Below are the code and all the weights of a small trained network. Each question names an input and a class and asks about switching units off, where a switched-off unit gives its printed mean instead of its output.

import numpy as np


def w(rows, s, z=0):
    codes = np.array(rows[::2]) - 128.0
    scale = np.full(codes.shape[1], s)
    scale[-1] = z or s
    return codes * scale


def norm(h):
    return h / np.sqrt((h * h).mean(-1, keepdims=True) + 1e-5)


def f(y):
    return np.maximum(y, 0)


def log_softmax(a):
    a = a - a.max(-1, keepdims=True)
    return a - np.log(np.exp(a).sum(-1, keepdims=True))


def net(x, mask):
    res = np.array(x, float).reshape(1, 4) / 4 @ E
    u = 0
    for l in range(2):
        y = f(norm(res) @ A[l][:, :-1].T + A[l][:, -1])
        res = res + np.where(mask[u : u + 4], y, B[l][:, -1]) @ B[l][:, :-1]
        u += 4
    return log_softmax(norm(res)[-1] @ U[:, :-1].T + U[:, -1])


A, B = {}, {}
E = w([
[252,55,33,35,137,68,80,205],'x0',
[177,164,117,80,117,93,132,177],'x1',
[90,116,41,166,76,157,118,157],'x2',
[155,195,145,185,64,126,161,163],'x3',
],0.0037)
A[0] = w([
[95,140,143,167,128,175,101,75,182],'L0N1',
[161,56,7,115,40,116,90,134,2],'L0N2',
[72,42,122,69,169,133,113,92,23],'L0N3',
[173,119,2,111,125,164,106,194,15],'L0N4',
],0.0051,0.0031)
B[0] = w([
[161,65,169,109,53,165,123,222,247],'L0N1',
[29,219,2,101,173,98,113,206,253],'L0N2',
[178,30,190,21,235,163,107,5,190],'L0N3',
[62,106,71,196,201,70,121,142,251],'L0N4',
],0.005,0.0034)
A[1] = w([
[112,110,123,88,174,178,81,1,9],'L1N1',
[50,142,165,215,58,201,176,104,73],'L1N2',
[209,134,113,81,151,51,115,162,165],'L1N3',
[98,80,121,103,153,164,118,138,183],'L1N4',
],0.0052,0.0013)
B[1] = w([
[247,73,144,41,191,152,96,166,180],'L1N1',
[21,102,142,245,113,254,69,61,253],'L1N2',
[114,158,140,172,62,136,175,79,230],'L1N3',
[137,166,158,146,145,91,120,199,182],'L1N4',
],0.0081,0.0049)
U = w([
[72,139,175,170,98,227,91,109,202],'0',
[207,71,180,47,183,139,88,147,171],'1',
[208,202,170,107,27,75,200,89,1],'2',
[99,171,2,120,133,59,122,186,101],'3',
],0.011,0.0022)

Each question gives the input, the list of numbers given to net, and the class t.
The units are the neurons (one row each of A and B). Each row of codes is followed by its name. A weight is (code - 128) times the scale printed after its matrix; where a second scale follows, it is the last column's (A, B and U).
mask holds one flag per neuron, layer by layer. A switched-off neuron (its flag False) gives its mean, the last column of its row in B, instead of its output. The means were averaged over made-up inputs and are rounded, as every weight is.
A unit's drop is (log p(t) with every unit on - log p(t) with that unit switched off) / (log p(t) with every unit on - log p(t) with every unit switched off).
The circuit of an input: a set's keep is (log p(t) with only the set's units on - log p(t) with every unit switched off) / (log p(t) with every unit on - log p(t) with every unit switched off). Starting from all 8 units, units are removed one at a time, each time the one whose removal leaves the highest keep (on an exact tie, the one counted first), for as long as the keep stays at least 0.8.
units of the circuit, in order: the units of the circuit, biggest drop first
unit that matters most: the unit with the biggest drop
top k neurons: the k neurons with the biggest drops, biggest first
k most important neurons of layer l: the k neurons of layer l with the biggest drops, biggest first
drop when u is switched off: that unit's drop, to one decimal
input [6,0,-7,2], class 2: units of the circuit, in order : [L1N3]
input [-2,4,-5,-2], class 2: top 2 neurons : [L1N2, L0N3]
input [1,-2,2,-2], class 1: units of the circuit, in order : [L0N3, L1N2]
input [-4,-6,3,-8], class 1: units of the circuit, in order : [L0N3, L1N1]
input [4,-3,-6,2], class 2: units of the circuit, in order : [L1N2, L1N3]
input [-6,-3,1,-8], class 1: 2 most important neurons of layer 1 : [L1N1, L1N3]
input [-3,6,5,-5], class 3: 2 most important neurons of layer 1 : [L1N2, L1N4]
input [3,8,-1,-7], class 3: 2 most important neurons of layer 1 : [L1N3, L1N1]
input [1,2,4,8], class 3: 2 most important neurons of layer 1 : [L1N2, L1N3]
input [4,8,-3,-2], class 2: drop when L1N3 is switched off : 0.5
input [-3,-6,-8,-4], class 1: drop when L1N4 is switched off : 0.0
input [1,-3,-7,1], class 2: drop when L1N2 is switched off : 0.5
input [1,1,3,7], class 3: 2 most important neurons of layer 1 : [L1N2, L1N3]
input [8,-3,-8,7], class 2: unit that matters most : L1N3
